Below is a small trained network, with its code and all its weights. Each question gives an input and a target symbol and asks what happens when units are switched off, that is, made to give their printed mean instead of their output.

import numpy as np


def w(rows, s, z=0):
    codes = np.array(rows[::2]) - 128.0
    scale = np.full(codes.shape[1], s)
    scale[-1] = z or s
    return codes * scale


def f(y):
    return y / 2 * (1 + np.tanh(0.7978845608 * (y + 0.044715 * y**3)))


def softmax(a):
    e = np.exp(a - a.max(-1, keepdims=True))
    return e / e.sum(-1, keepdims=True)


def log_softmax(a):
    a = a - a.max(-1, keepdims=True)
    return a - np.log(np.exp(a).sum(-1, keepdims=True))


def net(x, mask):
    ids = ['ΘΩαβημτ'.index(c) for c in x.split()]
    T = len(ids)
    res = E[ids] + P[:T]
    u = 0
    for l in range(2):
        r = res
        for j in range(2):
            rows = slice(3 * j, 3 * j + 3)
            q, k, v = (r @ M[l][rows].T for M in (Q, K, V))
            z = softmax(np.where(np.tri(T) > 0, q @ k.T / 3**0.5, -1e9)) @ v
            o = O[l][rows]
            res = res + np.where(mask[u + j], z, o[:, -1]) @ o[:, :-1]
        u += 2
        y = f(res @ A[l][:, :-1].T + A[l][:, -1])
        res = res + np.where(mask[u : u + 4], y, B[l][:, -1]) @ B[l][:, :-1]
        u += 4
    return log_softmax(res[-1] @ U[:, :-1].T + U[:, -1])


Q, K, V, O, A, B = {}, {}, {}, {}, {}, {}
E = w([
[202,125,100],'Θ',
[119,78,134],'Ω',
[253,160,90],'α',
[226,68,157],'β',
[49,116,89],'η',
[91,149,70],'μ',
[67,68,129],'τ',
],0.014)
P = w([
[110,90,27],'0',
[68,192,136],'1',
[54,200,134],'2',
[68,175,118],'3',
[80,158,88],'4',
[86,145,75],'5',
[106,116,64],'6',
[107,94,52],'7',
[125,74,35],'8',
[120,71,11],'9',
[124,46,2],'10',
[119,39,28],'11',
],0.0043)
Q[0] = w([
[143,67,81],'0.h1',
[125,208,231],'0.h1',
[104,194,145],'0.h1',
[141,131,186],'0.h2',
[86,251,232],'0.h2',
[90,154,192],'0.h2',
],0.018)
K[0] = w([
[140,104,60],'0.h1',
[145,170,245],'0.h1',
[85,149,194],'0.h1',
[95,178,152],'0.h2',
[122,211,255],'0.h2',
[135,188,159],'0.h2',
],0.018)
V[0] = w([
[107,165,1],'0.h1',
[113,101,161],'0.h1',
[99,98,164],'0.h1',
[93,85,151],'0.h2',
[32,40,159],'0.h2',
[184,49,241],'0.h2',
],0.0082)
O[0] = w([
[103,226,150,255],'0.h1',
[116,105,119,101],'0.h1',
[108,80,94,101],'0.h1',
[117,106,181,135],'0.h2',
[83,108,254,158],'0.h2',
[156,2,153,67],'0.h2',
],0.009,0.0055)
A[0] = w([
[88,137,172,98],'0.n1',
[136,32,63,1],'0.n2',
[1,75,41,161],'0.n3',
[119,151,189,79],'0.n4',
],0.0093,0.0033)
B[0] = w([
[243,180,184,149],'0.n1',
[86,17,17,113],'0.n2',
[253,171,254,255],'0.n3',
[182,152,76,131],'0.n4',
],0.0069,0.0046)
Q[1] = w([
[82,154,108],'1.h1',
[1,94,69],'1.h1',
[127,37,80],'1.h1',
[200,138,161],'1.h2',
[213,134,165],'1.h2',
[168,157,152],'1.h2',
],0.013)
K[1] = w([
[176,125,171],'1.h1',
[184,147,252],'1.h1',
[49,213,167],'1.h1',
[83,93,86],'1.h2',
[84,100,78],'1.h2',
[95,78,122],'1.h2',
],0.014)
V[1] = w([
[127,126,132],'1.h1',
[132,117,162],'1.h1',
[194,159,145],'1.h1',
[108,101,129],'1.h2',
[157,102,71],'1.h2',
[253,149,177],'1.h2',
],0.011)
O[1] = w([
[114,121,133,121],'1.h1',
[62,107,175,92],'1.h1',
[200,177,187,241],'1.h1',
[88,74,144,87],'1.h2',
[145,91,39,116],'1.h2',
[254,149,190,254],'1.h2',
],0.0078,0.0051)
A[1] = w([
[241,163,214,2],'1.n1',
[2,150,198,120],'1.n2',
[179,171,162,25],'1.n3',
[95,143,124,39],'1.n4',
],0.0073,0.0077)
B[1] = w([
[77,95,86,251],'1.n1',
[90,125,165,137],'1.n2',
[115,122,97,176],'1.n3',
[4,97,14,115],'1.n4',
],0.027,0.012)
U = w([
[231,140,119,161],'Θ',
[172,88,201,254],'Ω',
[138,106,39,71],'α',
[172,1,99,115],'β',
[29,148,102,61],'η',
[90,236,118,103],'μ',
[63,38,129,93],'τ',
],0.0073,0.0079)

Each question gives the input, a string of symbols that net reads in full, and the target symbol t.
The units are the heads (3 rows each of Q, K, V and O) and the neurons (one row each of A and B). Each row of codes is followed by its name. A weight is (code - 128) times the scale printed after its matrix; where a second scale follows, it is the last column's (O, A, B and U).
mask holds one flag per unit, layer by layer, with each layer's heads first. A switched-off unit (its flag False) gives its mean, the last column of its rows in O or B, instead of its output. The means were averaged over made-up inputs and are rounded, as every weight is.
A unit's drop is (log p(t) with every unit on - log p(t) with that unit switched off) / (log p(t) with every unit on - log p(t) with every unit switched off).
The circuit of an input: a set's keep is (log p(t) with only the set's units on - log p(t) with every unit switched off) / (log p(t) with every unit on - log p(t) with every unit switched off). Starting from all 12 units, units are removed one at a time, each time the one whose removal leaves the highest keep (on an exact tie, the one counted first), for as long as the keep stays at least 0.8.
units of the circuit, in order: the units of the circuit, biggest drop first
unit that matters most: the unit with the biggest drop
top k neurons: the k neurons with the biggest drops, biggest first
heads that matter: for each layer, one digit per head in row order, 1 if its drop is at least 0.15 and else 0, layers parted by /
input μ η Ω Θ η Θ μ μ, target μ: units of the circuit, in order : [0.h2, 0.h1, 1.h2]
input μ Θ Ω μ Θ, target μ: unit that matters most : 0.h2
input Θ η μ β Ω, target Θ: units of the circuit, in order : [0.h2, 1.n1, 1.n2]
input μ Ω α μ τ, target μ: units of the circuit, in order : [0.h2, 0.h1]
input Ω Ω Ω Θ Ω Ω α μ μ μ μ, target μ: heads that matter : 11 / 00
input α μ τ Θ μ, target α: heads that matter : 01 / 11
input τ Ω τ μ, target τ: top 2 neurons : [0.n3, 0.n1]
input τ Ω β, target τ: top 2 neurons : [1.n1, 0.n1]
input α τ τ, target α: top 4 neurons : [1.n1, 0.n3, 1.n3, 1.n2]
input β η Θ, target β: units of the circuit, in order : [0.h2, 0.h1, 1.h2, 0.n2]
input Ω Ω Ω, target Ω: top 2 neurons : [1.n1, 1.n3]
input Θ Θ μ, target Θ: top 2 neurons : [1.n1, 0.n3]
input η τ μ μ α, target η: units of the circuit, in order : [1.n1, 0.h2, 1.h1, 0.n1]
input Ω Ω Ω μ Ω, target Ω: unit that matters most : 1.n1
input α β Ω μ Θ α τ, target α: heads that matter : 01 / 11
input β β β μ, target β: units of the circuit, in order : [0.h2, 0.h1, 1.h2]
input α α η, target α: units of the circuit, in order : [1.n1, 0.h2, 1.h2, 1.h1]
input Ω τ Ω μ, target Ω: heads that matter : 11 / 10
input τ τ β, target τ: units of the circuit, in order : [1.n1, 0.h2]
input μ η Ω, target μ: units of the circuit, in order : [0.h2, 1.h2, 1.n1]
input α α μ, target α: units of the circuit, in order : [0.h2, 1.n1, 1.h1, 1.h2]
input β μ α α, target α: units of the circuit, in order : [1.h2, 0.h2, 0.n3, 0.n2]
